Below is a small trained network, with its code and all its weights. Each question gives an input and a class and asks what happens when units are switched off, that is, made to give their printed mean instead of their output.

import numpy as np


def w(rows, s, z=0):
    codes = np.array(rows[::2]) - 128.0
    scale = np.full(codes.shape[1], s)
    scale[-1] = z or s
    return codes * scale


def norm(h):
    return h / np.sqrt((h * h).mean(-1, keepdims=True) + 1e-5)


def f(y):
    return np.maximum(y, 0)


def log_softmax(a):
    a = a - a.max(-1, keepdims=True)
    return a - np.log(np.exp(a).sum(-1, keepdims=True))


def net(x, mask):
    res = np.array(x, float).reshape(1, 4) / 4 @ E
    u = 0
    for l in range(2):
        y = f(norm(res) @ A[l][:, :-1].T + A[l][:, -1])
        res = res + np.where(mask[u : u + 8], y, B[l][:, -1]) @ B[l][:, :-1]
        u += 8
    return log_softmax(norm(res)[-1] @ U[:, :-1].T + U[:, -1])


A, B = {}, {}
E = w([
[200,186,244,236,229,148,6,249,80,18,223,205],'x0',
[118,217,43,166,35,156,104,152,119,84,218,41],'x1',
[186,84,170,59,135,234,128,179,50,198,209,2],'x2',
[232,158,119,203,163,186,220,158,238,125,50,49],'x3',
],0.008)
A[0] = w([
[139,189,206,176,179,135,89,170,78,39,142,145,101],'0.n1',
[91,79,207,96,215,123,112,128,131,230,83,178,1],'0.n2',
[174,73,187,74,106,170,143,185,47,216,164,70,41],'0.n3',
[2,71,110,54,184,96,56,158,77,139,181,150,19],'0.n4',
[109,141,134,89,105,97,85,112,69,133,142,136,47],'0.n5',
[92,105,171,91,237,138,165,133,131,184,43,151,33],'0.n6',
[100,148,86,97,64,124,160,65,124,118,82,93,124],'0.n7',
[202,78,97,177,153,167,171,149,167,106,70,90,35],'0.n8',
],0.0076,0.0094)
B[0] = w([
[77,56,114,174,169,183,152,83,103,174,144,131,254],'0.n1',
[255,35,80,109,96,89,191,75,80,36,109,106,164],'0.n2',
[101,186,110,38,197,187,77,68,141,75,65,89,195],'0.n3',
[225,207,171,149,67,130,144,127,210,206,163,179,178],'0.n4',
[162,177,117,114,64,170,149,186,193,157,115,182,146],'0.n5',
[174,77,102,113,96,111,183,112,121,57,181,147,166],'0.n6',
[91,89,163,160,212,159,112,162,131,130,218,162,202],'0.n7',
[194,235,134,121,67,140,173,148,121,197,123,193,165],'0.n8',
],0.0088,0.0086)
A[1] = w([
[70,158,93,184,138,31,135,78,153,32,52,172,38],'1.n1',
[216,214,158,170,103,169,173,161,185,171,87,125,46],'1.n2',
[31,178,84,196,132,34,129,156,164,90,67,198,1],'1.n3',
[90,119,158,41,8,74,15,99,12,143,145,189,24],'1.n4',
[28,66,39,47,45,102,210,75,159,246,77,72,81],'1.n5',
[123,170,90,83,131,190,110,143,116,95,145,63,127],'1.n6',
[79,65,42,115,196,212,168,10,125,152,159,163,229],'1.n7',
[76,201,10,184,2,125,102,163,99,54,213,29,4],'1.n8',
],0.0086,0.0036)
B[1] = w([
[186,126,155,23,138,189,85,125,68,138,134,14,170],'1.n1',
[69,165,144,133,65,62,119,68,148,214,161,159,177],'1.n2',
[91,170,117,48,125,171,101,132,102,156,104,49,168],'1.n3',
[167,193,143,196,101,126,224,99,196,255,43,67,166],'1.n4',
[152,136,213,250,209,197,55,135,52,107,153,164,201],'1.n5',
[83,135,128,76,111,69,92,92,129,120,65,151,174],'1.n6',
[84,134,56,128,78,77,131,199,165,97,152,121,246],'1.n7',
[248,25,167,124,164,79,198,124,130,62,36,180,179],'1.n8',
],0.0098,0.014)
U = w([
[73,98,126,238,208,186,65,165,84,120,190,149,100],'0',
[160,208,137,165,96,130,165,110,174,218,124,134,152],'1',
[122,144,120,7,169,193,69,130,101,121,97,35,76],'2',
[202,37,133,110,156,76,176,117,104,63,89,162,102],'3',
[70,135,51,52,54,54,143,146,180,105,198,168,253],'4',
],0.016,0.0048)

Each question gives the input, the list of numbers given to net, and the class t.
The units are the neurons (one row each of A and B). Each row of codes is followed by its name. A weight is (code - 128) times the scale printed after its matrix; where a second scale follows, it is the last column's (A, B and U).
mask holds one flag per neuron, layer by layer. A switched-off neuron (its flag False) gives its mean, the last column of its row in B, instead of its output. The means were averaged over made-up inputs and are rounded, as every weight is.
A unit's drop is (log p(t) with every unit on - log p(t) with that unit switched off) / (log p(t) with every unit on - log p(t) with every unit switched off).
The circuit of an input: a set's keep is (log p(t) with only the set's units on - log p(t) with every unit switched off) / (log p(t) with every unit on - log p(t) with every unit switched off). Starting from the 12 units with the biggest drops (on a tie, the unit counted first), units are removed one at a time, each time the one whose removal leaves the highest keep (on an exact tie, the one counted first), for as long as the keep stays at least 0.8.
units of the circuit, in order: the units of the circuit, biggest drop first
unit that matters most: the unit with the biggest drop
top k neurons: the k neurons with the biggest drops, biggest first
k most important neurons of layer l: the k neurons of layer l with the biggest drops, biggest first
input [6,-7,4,-3], class 3: units of the circuit, in order -> [0.n2]
input [7,-3,8,-1], class 2: top 4 neurons -> [0.n3, 1.n5, 0.n7, 1.n6]
input [6,4,4,-7], class 1: top 3 neurons -> [1.n4, 0.n7, 1.n5]
input [3,8,5,7], class 3: top 2 neurons -> [1.n8, 0.n4]
input [-3,-1,0,0], class 4: top 3 neurons -> [0.n7, 1.n7, 0.n1]
input [0,8,-8,7], class 2: 4 most important neurons of layer 1 -> [1.n1, 1.n3, 1.n4, 1.n7]
input [3,2,-7,6], class 2: top 4 neurons -> [1.n1, 1.n3, 0.n4, 1.n4]
input [4,5,5,1], class 2: top 2 neurons -> [0.n3, 1.n5]
input [4,7,-3,6], class 3: top 3 neurons -> [1.n8, 0.n4, 1.n4]
input [-5,8,-4,2], class 3: top 2 neurons -> [1.n8, 0.n1]
input [1,-8,1,8], class 1: top 3 neurons -> [0.n8, 1.n2, 1.n8]
input [-5,-6,4,2], class 3: 4 most important neurons of layer 0 -> [0.n2, 0.n6, 0.n1, 0.n3]
input [2,-7,-8,4], class 2: units of the circuit, in order -> [1.n1, 1.n3]
input [2,4,-3,-3], class 3: units of the circuit, in order -> [1.n8]
input [-6,0,-7,-2], class 2: 2 most important neurons of layer 1 -> [1.n1, 1.n3]
input [-6,-6,0,2], class 0: top 2 neurons -> [1.n5, 1.n8]
input [-8,5,4,-7], class 0: top 2 neurons -> [1.n5, 0.n7]
input [4,-2,1,5], class 1: 2 most important neurons of layer 0 -> [0.n8, 0.n7]
input [6,7,0,3], class 3: 2 most important neurons of layer 1 -> [1.n8, 1.n5]
input [6,-6,3,8], class 1: unit that matters most -> 0.n8
input [1,6,-6,1], class 2: 2 most important neurons of layer 1 -> [1.n3, 1.n1]
